Below is a small trained network, with its code and all its weights. Each question gives an input and a class and asks what happens when units are switched off, that is, made to give their printed mean instead of their output.

import numpy as np


def w(rows, s, z=0):
    codes = np.array(rows[::2]) - 128.0
    scale = np.full(codes.shape[1], s)
    scale[-1] = z or s
    return codes * scale


def f(y):
    return y / 2 * (1 + np.tanh(0.7978845608 * (y + 0.044715 * y**3)))


def log_softmax(a):
    a = a - a.max(-1, keepdims=True)
    return a - np.log(np.exp(a).sum(-1, keepdims=True))


def net(x, mask):
    res = np.array(x, float).reshape(1, 7) / 4 @ E
    y = f(res @ A[0][:, :-1].T + A[0][:, -1])
    res = res + np.where(mask, y, B[0][:, -1]) @ B[0][:, :-1]
    return log_softmax(res[-1] @ U[:, :-1].T + U[:, -1])


A, B = {}, {}
E = w([
[103,147,40,163,54,12,5,141,236],'x0',
[128,41,130,163,87,137,210,162,114],'x1',
[13,168,117,138,52,212,161,17,131],'x2',
[42,31,29,24,195,103,136,45,78],'x3',
[80,215,170,103,194,125,63,104,147],'x4',
[114,210,2,153,193,89,141,140,55],'x5',
[157,101,149,37,22,164,37,74,16],'x6',
],0.0053)
A[0] = w([
[184,71,175,141,192,178,223,211,72,223],'n0',
[182,84,223,74,142,152,148,156,96,245],'n1',
[199,131,72,90,45,66,42,152,105,198],'n2',
[150,114,123,120,160,205,254,141,64,218],'n3',
[122,126,35,177,100,80,156,104,196,217],'n4',
[43,146,112,43,101,164,74,47,130,218],'n5',
[32,150,166,81,123,209,119,34,88,186],'n6',
[82,193,186,70,137,169,83,54,124,193],'n7',
[63,196,57,168,163,93,96,106,140,226],'n8',
[90,111,158,47,110,225,150,47,19,220],'n9',
[207,155,217,120,151,70,59,202,156,190],'n10',
[73,168,30,113,216,56,112,132,119,207],'n11',
[140,105,87,95,43,110,79,83,88,211],'n12',
[98,6,53,60,113,88,139,116,125,224],'n13',
[87,108,199,139,69,206,122,52,149,240],'n14',
[162,108,223,183,67,138,162,167,210,241],'n15',
[135,149,63,206,61,121,86,115,136,226],'n16',
[122,58,56,63,130,54,66,125,164,200],'n17',
[58,163,34,133,224,17,78,148,146,209],'n18',
[179,184,190,216,151,101,140,207,231,252],'n19',
],0.0065,0.0039)
B[0] = w([
[235,94,152,250,125,219,165,89,80,225],'n0',
[218,43,216,108,188,211,86,72,123,205],'n1',
[218,172,63,53,72,20,66,178,46,208],'n2',
[190,92,125,205,67,255,231,73,28,216],'n3',
[50,124,62,193,115,34,203,146,142,201],'n4',
[49,129,108,8,164,110,90,33,112,206],'n5',
[9,103,210,37,136,240,97,57,111,208],'n6',
[98,177,133,33,170,210,37,94,180,190],'n7',
[65,220,22,103,210,92,214,129,156,206],'n8',
[92,28,205,41,78,218,126,31,58,228],'n9',
[231,138,159,112,203,121,18,179,215,216],'n10',
[126,167,28,178,247,75,238,70,167,212],'n11',
[106,107,90,34,44,47,43,149,33,188],'n12',
[146,25,172,155,82,31,156,45,85,211],'n13',
[45,80,228,97,31,186,92,178,179,214],'n14',
[94,61,194,178,41,178,84,240,230,229],'n15',
[74,218,49,125,40,42,136,216,58,196],'n16',
[164,48,69,105,157,17,90,79,113,202],'n17',
[137,163,28,179,247,36,185,87,202,231],'n18',
[166,189,177,245,79,174,78,229,233,254],'n19',
],0.0053,0.0083)
U = w([
[240,63,160,185,111,216,215,62,26,236],'0',
[70,187,92,80,208,158,157,36,183,99],'1',
[39,117,155,219,25,153,179,203,201,204],'2',
[187,165,67,48,47,47,53,153,23,103],'3',
[28,71,201,32,90,189,78,65,88,7],'4',
[123,36,79,158,177,22,173,62,146,103],'5',
[253,110,198,158,145,143,29,183,221,136],'6',
[152,218,59,191,215,104,182,165,147,25],'7',
],0.0062,0.002)

Each question gives the input, the list of numbers given to net, and the class t.
The units are the neurons (one row each of A and B). Each row of codes is followed by its name. A weight is (code - 128) times the scale printed after its matrix; where a second scale follows, it is the last column's (A, B and U).
mask holds one flag per neuron, in row order. A switched-off neuron (its flag False) gives its mean, the last column of its row in B, instead of its output. The means were averaged over made-up inputs and are rounded, as every weight is.
A unit's drop is (log p(t) with every unit on - log p(t) with that unit switched off) / (log p(t) with every unit on - log p(t) with every unit switched off).
The circuit of an input: a set's keep is (log p(t) with only the set's units on - log p(t) with every unit switched off) / (log p(t) with every unit on - log p(t) with every unit switched off). Starting from the 12 units with the biggest drops (on a tie, the unit counted first), units are removed one at a time, each time the one whose removal leaves the highest keep (on an exact tie, the one counted first), for as long as the keep stays at least 0.8.
units of the circuit, in order: the units of the circuit, biggest drop first
most important unit: the unit with the biggest drop
k most important neurons: the k neurons with the biggest drops, biggest first
drop when u is switched off: that unit's drop, to one decimal
input [-5,-2,8,6,0,3,-5], class 4: 2 most important neurons	n9, n6
input [-7,1,-4,-6,5,8,-2], class 0: most important unit	n3
input [0,-4,-4,8,-3,6,5], class 5: units of the circuit, in order	n11, n13
input [-7,2,3,-7,5,-2,-7], class 6: units of the circuit, in order	n19, n4
input [-4,-5,-7,4,-6,-7,-6], class 0: 2 most important neurons	n0, n3
input [-7,2,-7,4,4,8,-5], class 0: 4 most important neurons	n3, n0, n16, n4
input [7,0,6,-1,-3,3,0], class 3: 3 most important neurons	n16, n12, n2
input [-3,7,-5,-6,-7,-8,-2], class 6: 2 most important neurons	n15, n19
input [-3,4,-8,-6,-1,8,-6], class 6: 3 most important neurons	n19, n10, n0
input [8,-5,1,-2,-7,0,-2], class 3: 3 most important neurons	n2, n16, n12
input [-2,-2,-7,4,8,8,7], class 1: 3 most important neurons	n11, n18, n7
input [1,5,1,1,-5,6,-5], class 7: drop when n16 is switched off	0.0
input [-3,7,7,7,-3,8,4], class 4: drop when n6 is switched off	0.2
input [-8,5,5,-3,5,2,6], class 4: units of the circuit, in order	n6
